Below is a small trained network, with its code and all its weights. Each question gives an input and a target symbol and asks what happens when units are switched off, that is, made to give their printed mean instead of their output.

import numpy as np


def w(rows, s, z=0):
    codes = np.array(rows[::2]) - 128.0
    scale = np.full(codes.shape[1], s)
    scale[-1] = z or s
    return codes * scale


def norm(h):
    return h / np.sqrt((h * h).mean(-1, keepdims=True) + 1e-5)


def f(y):
    return np.maximum(y, 0)


def softmax(a):
    e = np.exp(a - a.max(-1, keepdims=True))
    return e / e.sum(-1, keepdims=True)


def log_softmax(a):
    a = a - a.max(-1, keepdims=True)
    return a - np.log(np.exp(a).sum(-1, keepdims=True))


def net(x, mask):
    ids = ['βδθμπσψ'.index(c) for c in x.split()]
    T = len(ids)
    res = E[ids] + P[:T]
    u = 0
    for l in range(2):
        q, k, v = (norm(res) @ M[l].T for M in (Q, K, V))
        z = softmax(np.where(np.tri(T) > 0, q @ k.T / 4**0.5, -1e9)) @ v
        res = res + np.where(mask[u], z, O[l][:, -1]) @ O[l][:, :-1]
        u += 1
        y = f(norm(res) @ A[l][:, :-1].T + A[l][:, -1])
        res = res + np.where(mask[u : u + 12], y, B[l][:, -1]) @ B[l][:, :-1]
        u += 12
    return log_softmax(norm(res)[-1] @ U[:, :-1].T + U[:, -1])


Q, K, V, O, A, B = {}, {}, {}, {}, {}, {}
E = w([
[196,187,116],'β',
[76,131,207],'δ',
[134,166,7],'θ',
[60,124,98],'μ',
[100,131,150],'π',
[95,133,170],'σ',
[49,123,102],'ψ',
],0.017)
P = w([
[110,179,87],'0',
[133,148,201],'1',
[108,168,203],'2',
[39,229,82],'3',
[184,137,102],'4',
[131,142,186],'5',
[67,249,166],'6',
[127,86,130],'7',
[116,115,175],'8',
[57,223,121],'9',
[146,48,130],'10',
[143,106,180],'11',
[54,234,118],'12',
[168,58,110],'13',
],0.015)
Q[0] = w([
[174,115,145],'L0H0',
[57,52,160],'L0H0',
[173,238,8],'L0H0',
[87,131,125],'L0H0',
],0.014)
K[0] = w([
[129,164,164],'L0H0',
[154,9,132],'L0H0',
[67,234,97],'L0H0',
[131,92,100],'L0H0',
],0.014)
V[0] = w([
[215,68,179],'L0H0',
[166,125,112],'L0H0',
[255,72,157],'L0H0',
[64,156,86],'L0H0',
],0.0051)
O[0] = w([
[58,135,33,13],'L0H0',
[117,113,103,110],'L0H0',
[47,116,10,2],'L0H0',
[174,125,183,204],'L0H0',
],0.011,0.0052)
A[0] = w([
[190,98,110,212],'L0N0',
[71,158,179,75],'L0N1',
[77,142,186,50],'L0N2',
[3,88,150,200],'L0N3',
[173,69,49,138],'L0N4',
[135,100,193,74],'L0N5',
[58,229,115,184],'L0N6',
[121,146,171,180],'L0N7',
[66,114,95,194],'L0N8',
[144,23,173,218],'L0N9',
[178,148,121,91],'L0N10',
[125,36,129,2],'L0N11',
],0.02,0.0026)
B[0] = w([
[140,162,75,211],'L0N0',
[101,80,158,240],'L0N1',
[105,92,99,232],'L0N2',
[94,253,132,232],'L0N3',
[142,49,68,165],'L0N4',
[159,189,127,237],'L0N5',
[139,111,216,254],'L0N6',
[120,155,175,251],'L0N7',
[79,84,176,151],'L0N8',
[128,75,71,229],'L0N9',
[137,170,154,221],'L0N10',
[131,123,51,156],'L0N11',
],0.043,0.0077)
Q[1] = w([
[159,103,154],'L1H0',
[50,209,125],'L1H0',
[159,9,101],'L1H0',
[138,34,75],'L1H0',
],0.015)
K[1] = w([
[152,131,115],'L1H0',
[6,129,104],'L1H0',
[200,174,182],'L1H0',
[189,162,195],'L1H0',
],0.013)
V[1] = w([
[249,149,73],'L1H0',
[126,204,88],'L1H0',
[202,140,110],'L1H0',
[154,28,206],'L1H0',
],0.015)
O[1] = w([
[249,79,209,3],'L1H0',
[87,116,197,240],'L1H0',
[190,128,172,76],'L1H0',
[187,203,31,8],'L1H0',
],0.014,0.0045)
A[1] = w([
[33,87,59,145],'L1N0',
[128,107,179,91],'L1N1',
[111,91,127,77],'L1N2',
[165,76,43,102],'L1N3',
[159,108,200,50],'L1N4',
[77,158,48,2],'L1N5',
[126,115,154,107],'L1N6',
[182,61,128,161],'L1N7',
[91,114,88,141],'L1N8',
[73,6,165,3],'L1N9',
[26,81,133,155],'L1N10',
[54,148,137,140],'L1N11',
],0.025,0.005)
B[1] = w([
[246,82,121,209],'L1N0',
[105,121,98,198],'L1N1',
[143,148,130,129],'L1N2',
[161,6,91,189],'L1N3',
[126,107,61,221],'L1N4',
[183,255,128,200],'L1N5',
[125,128,107,162],'L1N6',
[42,131,198,158],'L1N7',
[177,120,115,168],'L1N8',
[108,209,19,161],'L1N9',
[226,152,94,238],'L1N10',
[57,97,146,255],'L1N11',
],0.045,0.0095)
U = w([
[145,58,72,253],'β',
[94,105,144,113],'δ',
[86,122,93,100],'θ',
[185,145,83,102],'μ',
[151,96,250,138],'π',
[224,184,190,105],'σ',
[91,127,135,104],'ψ',
],0.013,0.0059)

Each question gives the input, a string of symbols that net reads in full, and the target symbol t.
The units are the heads (4 rows each of Q, K, V and O) and the neurons (one row each of A and B). Each row of codes is followed by its name. A weight is (code - 128) times the scale printed after its matrix; where a second scale follows, it is the last column's (O, A, B and U).
mask holds one flag per unit, layer by layer, with each layer's heads first. A switched-off unit (its flag False) gives its mean, the last column of its rows in O or B, instead of its output. The means were averaged over made-up inputs and are rounded, as every weight is.
A unit's drop is (log p(t) with every unit on - log p(t) with that unit switched off) / (log p(t) with every unit on - log p(t) with every unit switched off).
The circuit of an input: a set's keep is (log p(t) with only the set's units on - log p(t) with every unit switched off) / (log p(t) with every unit on - log p(t) with every unit switched off). Starting from the 12 units with the biggest drops (on a tie, the unit counted first), units are removed one at a time, each time the one whose removal leaves the highest keep (on an exact tie, the one counted first), for as long as the keep stays at least 0.8.
units of the circuit, in order: the units of the circuit, biggest drop first
top k neurons: the k neurons with the biggest drops, biggest first
k most important neurons of layer l: the k neurons of layer l with the biggest drops, biggest first
drop when u is switched off: that unit's drop, to one decimal
input δ σ π μ σ σ μ β σ θ ψ δ, target β: top 2 neurons : L0N1, L0N9
input σ β θ σ σ π, target π: units of the circuit, in order : L0H0, L0N6
input θ σ μ θ π θ θ θ θ θ θ β δ, target π: 3 most important neurons of layer 0 : L0N3, L0N9, L0N4
input θ ψ θ θ θ θ μ θ σ θ ψ δ, target β: units of the circuit, in order : L0N9
input μ θ β σ θ θ θ θ ψ θ β μ σ, target θ: top 3 neurons : L1N9, L0N2, L0N6
input μ μ μ ψ θ θ ψ σ μ, target π: units of the circuit, in order : L0H0, L0N6, L1H0
input σ θ β θ μ, target σ: top 2 neurons : L1N3, L1N9
input β μ σ ψ ψ θ θ σ ψ, target π: units of the circuit, in order : L0H0, L0N6, L1H0
input μ π π θ σ π μ ψ, target σ: top 4 neurons : L0N3, L1N5, L0N5, L0N4
input θ π β θ σ π δ θ θ θ, target π: top 4 neurons : L0N6, L0N4, L0N9, L0N2
input ψ θ θ θ μ, target σ: 2 most important neurons of layer 1 : L1N4, L1N3
input θ θ θ μ μ σ σ θ σ π θ θ β, target π: 2 most important neurons of layer 1 : L1N10, L1N5
input θ θ β σ θ μ θ ψ, target σ: 2 most important neurons of layer 1 : L1N5, L1N4
input θ σ μ σ, target θ: most important neuron of layer 0 : L0N6
input μ μ θ ψ μ θ π, target β: 4 most important neurons of layer 1 : L1N4, L1N5, L1N1, L1N7
input μ θ θ θ σ θ σ μ θ μ θ σ θ, target π: top 4 neurons : L0N6, L0N9, L0N2, L0N4
input θ ψ ψ δ π θ β σ θ β, target θ: 2 most important neurons of layer 1 : L1N9, L1N4
input δ π σ δ μ μ θ σ δ, target π: top 2 neurons : L0N3, L0N5
input β σ θ θ μ μ θ θ θ, target σ: 2 most important neurons of layer 1 : L1N11, L1N4
input π σ θ μ, target θ: top 2 neurons : L0N6, L1N9
input θ δ π θ θ β β, target π: top neuron : L0N4
input θ θ θ θ σ θ θ σ θ π, target θ: 2 most important neurons of layer 1 : L1N9, L1N0
input μ μ θ μ θ θ π, target β: top 3 neurons : L0N3, L1N4, L0N2
input μ σ σ, target π: 2 most important neurons of layer 0 : L0N3, L0N5
input δ δ ψ θ σ σ π, target θ: 2 most important neurons of layer 0 : L0N3, L0N6
input μ θ μ θ σ δ β σ σ θ, target θ: 2 most important neurons of layer 0 : L0N3, L0N5
input σ θ ψ θ σ θ δ ψ μ σ δ σ θ, target θ: top neuron : L1N9
input ψ μ π θ σ σ σ θ θ, target σ: drop when L1H0 is switched off : 0.1
input μ μ μ β σ σ μ, target θ: drop when L0N6 is switched off : 0.4
input θ ψ θ θ μ θ μ θ θ μ σ σ, target π: drop when L0N6 is switched off : 0.2
